Below are the code and all the weights of a small trained network. Each question names an input and a class and asks about switching units off, where a switched-off unit gives its printed mean instead of its output.

import numpy as np


def w(rows, s, z=0):
    codes = np.array(rows[::2]) - 128.0
    scale = np.full(codes.shape[1], s)
    scale[-1] = z or s
    return codes * scale


def f(y):
    return np.maximum(y, 0)


def log_softmax(a):
    a = a - a.max(-1, keepdims=True)
    return a - np.log(np.exp(a).sum(-1, keepdims=True))


def net(x, mask):
    res = np.array(x, float).reshape(1, 7) / 4 @ E
    y = f(res @ A[0][:, :-1].T + A[0][:, -1])
    res = res + np.where(mask, y, B[0][:, -1]) @ B[0][:, :-1]
    return log_softmax(res[-1] @ U[:, :-1].T + U[:, -1])


A, B = {}, {}
E = w([
[58,54,143,148,35,86,217],'x0',
[115,125,129,123,91,106,143],'x1',
[46,211,120,192,207,3,93],'x2',
[126,135,130,116,123,125,122],'x3',
[22,21,77,93,158,192,144],'x4',
[139,120,122,136,133,128,126],'x5',
[155,116,192,43,232,52,228],'x6',
],0.0054)
A[0] = w([
[84,128,118,118,146,71,69,44],'n0',
[142,88,196,107,231,110,201,52],'n1',
[71,98,53,193,59,176,19,199],'n2',
[58,165,104,199,187,67,103,57],'n3',
[145,135,245,96,181,119,254,216],'n4',
[90,160,138,19,149,85,200,60],'n5',
[42,119,82,94,170,185,148,72],'n6',
[46,163,163,202,208,75,114,69],'n7',
[69,55,42,110,204,161,121,91],'n8',
[123,161,179,114,115,159,35,72],'n9',
[181,91,164,77,74,221,154,37],'n10',
[127,109,9,227,69,122,151,137],'n11',
[105,100,117,150,80,116,214,109],'n12',
[104,99,126,84,48,90,135,207],'n13',
[214,177,224,203,193,134,27,254],'n14',
[21,105,184,183,95,113,247,223],'n15',
],0.0073,0.004)
B[0] = w([
[81,88,219,66,102,157,56,148],'n0',
[26,156,214,174,195,184,76,185],'n1',
[36,184,183,113,250,148,169,240],'n2',
[83,65,230,45,48,99,32,187],'n3',
[28,210,118,122,216,138,37,241],'n4',
[63,179,157,183,185,214,106,175],'n5',
[143,175,82,88,133,51,65,164],'n6',
[62,41,178,51,43,160,84,192],'n7',
[187,160,42,26,147,36,99,178],'n8',
[108,194,94,98,164,155,96,152],'n9',
[126,62,181,55,19,117,16,177],'n10',
[92,189,118,133,190,255,93,190],'n11',
[104,138,84,106,154,131,41,172],'n12',
[78,176,98,77,146,137,74,191],'n13',
[98,169,59,28,147,132,85,254],'n14',
[132,224,73,57,194,84,93,234],'n15',
],0.0062,0.0075)
U = w([
[122,155,108,137,147,136,141,249],'0',
[120,150,95,129,142,135,151,254],'1',
[151,161,53,132,163,111,117,137],'2',
[92,167,161,204,202,219,151,26],'3',
[178,128,40,99,141,43,117,153],'4',
[119,2,250,89,42,127,88,10],'5',
[126,148,95,156,152,139,149,151],'6',
[239,47,71,229,146,45,244,5],'7',
],0.0071,0.0041)

Each question gives the input, the list of numbers given to net, and the class t.
The units are the neurons (one row each of A and B). Each row of codes is followed by its name. A weight is (code - 128) times the scale printed after its matrix; where a second scale follows, it is the last column's (A, B and U).
mask holds one flag per neuron, in row order. A switched-off neuron (its flag False) gives its mean, the last column of its row in B, instead of its output. The means were averaged over made-up inputs and are rounded, as every weight is.
A unit's drop is (log p(t) with every unit on - log p(t) with that unit switched off) / (log p(t) with every unit on - log p(t) with every unit switched off).
The circuit of an input: a set's keep is (log p(t) with only the set's units on - log p(t) with every unit switched off) / (log p(t) with every unit on - log p(t) with every unit switched off). Starting from the 12 units with the biggest drops (on a tie, the unit counted first), units are removed one at a time, each time the one whose removal leaves the highest keep (on an exact tie, the one counted first), for as long as the keep stays at least 0.8.
circuit, biggest first: the units of the circuit, biggest drop first
unit that matters most: the unit with the biggest drop
top k neurons: the k neurons with the biggest drops, biggest first
drop of u: that unit's drop, to one decimal
input [-4,-5,3,2,0,-2,6], class 3: circuit, biggest first	n1; n5
input [6,-3,2,1,7,0,4], class 4: top 2 neurons	n8; n15
input [-2,1,6,-5,-5,-3,8], class 3: circuit, biggest first	n1; n5
input [5,-6,2,-6,2,-2,-7], class 3: circuit, biggest first	n2
input [-1,5,8,6,6,4,-7], class 5: top 3 neurons	n3; n7; n0
input [-1,1,3,4,1,-1,6], class 3: top 4 neurons	n1; n5; n4; n8
input [2,-6,2,7,-8,0,8], class 3: circuit, biggest first	n1; n4
input [4,-2,0,-6,-3,4,6], class 3: top 4 neurons	n1; n4; n5; n8
input [2,3,3,5,-5,3,-8], class 3: circuit, biggest first	n2; n11
input [4,-4,7,6,2,-5,5], class 5: circuit, biggest first	n7; n3
input [-4,-5,6,0,-3,3,-2], class 5: top 3 neurons	n3; n7; n15
input [2,-6,-2,0,-4,3,7], class 3: top 2 neurons	n1; n4
input [3,5,-1,-7,0,-5,-7], class 3: top 2 neurons	n2; n11
input [5,5,-3,-6,8,5,6], class 4: circuit, biggest first	n8
input [0,1,1,-7,8,6,3], class 4: circuit, biggest first	n8; n6
input [2,-2,-3,-1,6,-1,-3], class 4: top 3 neurons	n8; n6; n1
input [7,0,-3,-7,6,-1,-4], class 2: top 2 neurons	n15; n8
input [-2,-4,6,-1,-1,0,-4], class 5: top 4 neurons	n3; n7; n15; n4
input [3,-7,-8,0,-2,6,-6], class 5: drop of n15	0.4
input [-3,-6,8,-3,-2,-2,4], class 5: drop of n3	0.3
input [3,7,-3,0,4,-3,8], class 3: drop of n5	0.6
input [2,-2,-3,3,1,-1,-7], class 3: unit that matters most	n2
